Below are the code and all the weights of a small trained network. Each question names an input and a class and asks about switching units off, where a switched-off unit gives its printed mean instead of its output.

import numpy as np


def w(rows, s, z=0):
    codes = np.array(rows[::2]) - 128.0
    scale = np.full(codes.shape[1], s)
    scale[-1] = z or s
    return codes * scale


def norm(h):
    return h / np.sqrt((h * h).mean(-1, keepdims=True) + 1e-5)


def f(y):
    return np.maximum(y, 0)


def log_softmax(a):
    a = a - a.max(-1, keepdims=True)
    return a - np.log(np.exp(a).sum(-1, keepdims=True))


def net(x, mask):
    res = np.array(x, float).reshape(1, 3) / 4 @ E
    u = 0
    for l in range(2):
        y = f(norm(res) @ A[l][:, :-1].T + A[l][:, -1])
        res = res + np.where(mask[u : u + 10], y, B[l][:, -1]) @ B[l][:, :-1]
        u += 10
    return log_softmax(norm(res)[-1] @ U[:, :-1].T + U[:, -1])


A, B = {}, {}
E = w([
[46,51,67,109,84,126,106,74,119,152],'x0',
[46,130,148,37,253,75,117,123,67,67],'x1',
[60,217,191,140,114,143,80,64,149,193],'x2',
],0.0044)
A[0] = w([
[62,182,160,137,133,173,84,123,172,211,253],'L0N0',
[46,63,53,73,118,184,75,88,121,119,125],'L0N1',
[225,8,88,137,133,177,111,146,179,90,83],'L0N2',
[101,191,142,117,207,130,150,176,84,97,159],'L0N3',
[164,58,24,88,158,99,108,168,197,73,42],'L0N4',
[172,114,50,143,167,112,108,109,178,72,62],'L0N5',
[115,55,116,31,199,80,77,75,79,111,182],'L0N6',
[160,132,62,98,143,84,123,156,74,4,100],'L0N7',
[173,128,87,176,47,188,86,103,167,126,95],'L0N8',
[160,157,188,137,171,143,157,179,137,120,53],'L0N9',
],0.0028,0.0039)
B[0] = w([
[156,80,110,164,134,136,222,213,41,132,254],'L0N0',
[192,145,180,215,176,38,87,96,156,71,187],'L0N1',
[140,101,163,141,154,130,189,164,68,194,175],'L0N2',
[164,160,84,138,56,120,140,153,205,166,191],'L0N3',
[114,104,138,175,163,132,174,153,71,173,154],'L0N4',
[71,122,147,142,91,101,145,185,120,121,134],'L0N5',
[190,166,68,120,63,132,148,165,176,190,218],'L0N6',
[132,128,179,139,127,159,175,142,67,185,172],'L0N7',
[140,196,80,4,167,126,99,176,163,141,181],'L0N8',
[190,82,126,163,124,69,84,104,127,122,142],'L0N9',
],0.0037,0.0048)
A[1] = w([
[26,26,79,129,121,135,41,29,115,124,8],'L1N0',
[179,171,228,132,181,168,83,117,158,13,3],'L1N1',
[95,153,130,2,243,81,131,137,58,88,115],'L1N2',
[90,208,189,183,129,174,102,73,175,204,134],'L1N3',
[129,98,148,107,144,207,112,174,45,111,107],'L1N4',
[30,192,253,126,126,163,76,73,87,170,27],'L1N5',
[183,97,128,172,92,117,149,127,155,192,170],'L1N6',
[82,26,70,103,68,136,124,77,124,148,61],'L1N7',
[70,160,130,28,209,98,92,131,157,100,18],'L1N8',
[175,192,133,141,155,107,166,181,119,160,163],'L1N9',
],0.0051,0.0019)
B[1] = w([
[198,172,225,187,184,63,84,108,172,103,173],'L1N0',
[173,105,205,204,157,19,52,47,164,122,147],'L1N1',
[130,153,106,153,49,225,112,126,177,149,212],'L1N2',
[179,44,76,89,160,115,171,185,121,70,205],'L1N3',
[82,111,127,149,134,108,148,116,118,151,147],'L1N4',
[139,13,81,121,158,120,226,200,55,108,178],'L1N5',
[53,176,118,64,124,154,80,97,134,107,242],'L1N6',
[174,183,227,163,191,112,142,136,141,102,186],'L1N7',
[145,157,87,84,2,212,90,112,163,163,166],'L1N8',
[70,93,143,144,143,96,101,66,127,125,253],'L1N9',
],0.0058,0.0061)
U = w([
[146,167,81,106,33,243,92,133,192,147,170],'0',
[145,23,106,131,166,129,226,203,54,116,148],'1',
[186,149,226,189,182,48,72,90,167,104,142],'2',
[9,150,112,98,153,90,83,62,86,145,154],'3',
[146,162,121,114,144,152,88,98,13,111,1],'4',
],0.012,0.0045)

Each question gives the input, the list of numbers given to net, and the class t.
The units are the neurons (one row each of A and B). Each row of codes is followed by its name. A weight is (code - 128) times the scale printed after its matrix; where a second scale follows, it is the last column's (A, B and U).
mask holds one flag per neuron, layer by layer. A switched-off neuron (its flag False) gives its mean, the last column of its row in B, instead of its output. The means were averaged over made-up inputs and are rounded, as every weight is.
A unit's drop is (log p(t) with every unit on - log p(t) with that unit switched off) / (log p(t) with every unit on - log p(t) with every unit switched off).
The circuit of an input: a set's keep is (log p(t) with only the set's units on - log p(t) with every unit switched off) / (log p(t) with every unit on - log p(t) with every unit switched off). Starting from the 12 units with the biggest drops (on a tie, the unit counted first), units are removed one at a time, each time the one whose removal leaves the highest keep (on an exact tie, the one counted first), for as long as the keep stays at least 0.8.
units of the circuit, in order: the units of the circuit, biggest drop first
unit that matters most: the unit with the biggest drop
top k neurons: the k neurons with the biggest drops, biggest first
k most important neurons of layer l: the k neurons of layer l with the biggest drops, biggest first
drop when u is switched off: that unit's drop, to one decimal
input [8,-7,-1], class 2: units of the circuit, in order -> (L1N7, L0N6, L1N2)
input [8,-2,-7], class 2: 2 most important neurons of layer 0 -> (L0N0, L0N1)
input [4,3,3], class 2: unit that matters most -> L0N8
input [-8,-5,8], class 1: 2 most important neurons of layer 1 -> (L1N3, L1N5)
input [-8,8,-7], class 0: units of the circuit, in order -> (L1N2, L0N0, L1N8)
input [5,-5,6], class 1: 2 most important neurons of layer 1 -> (L1N3, L1N2)
input [5,-2,-4], class 2: top 4 neurons -> (L0N0, L1N7, L1N5, L1N3)
input [2,8,7], class 0: units of the circuit, in order -> (L1N8, L1N2)
input [2,-2,3], class 3: top 2 neurons -> (L0N0, L1N2)
input [-8,-7,-2], class 2: top 4 neurons -> (L1N2, L0N6, L1N8, L0N3)
input [0,-3,-3], class 3: 4 most important neurons of layer 0 -> (L0N0, L0N2, L0N6, L0N3)
input [3,4,4], class 0: top 2 neurons -> (L1N2, L1N8)
input [-7,-5,-4], class 2: top 3 neurons -> (L1N2, L0N6, L0N0)
input [7,0,7], class 1: unit that matters most -> L1N5
input [-1,-2,-3], class 3: top 2 neurons -> (L0N0, L1N3)
input [2,-3,-3], class 3: 2 most important neurons of layer 1 -> (L1N6, L1N2)
input [3,-5,6], class 1: top 2 neurons -> (L1N3, L0N6)
input [7,6,2], class 2: top 2 neurons -> (L1N0, L0N8)
input [-4,6,6], class 0: top 2 neurons -> (L1N2, L1N8)
input [-1,-5,7], class 1: top neuron -> (L1N3)
input [-3,2,-1], class 3: top 2 neurons -> (L0N3, L0N1)
input [0,5,-3], class 0: drop when L0N0 is switched off -> 0.1
input [3,7,2], class 0: drop when L1N2 is switched off -> 0.0
input [-1,-3,-3], class 3: drop when L1N3 is switched off -> 0.2
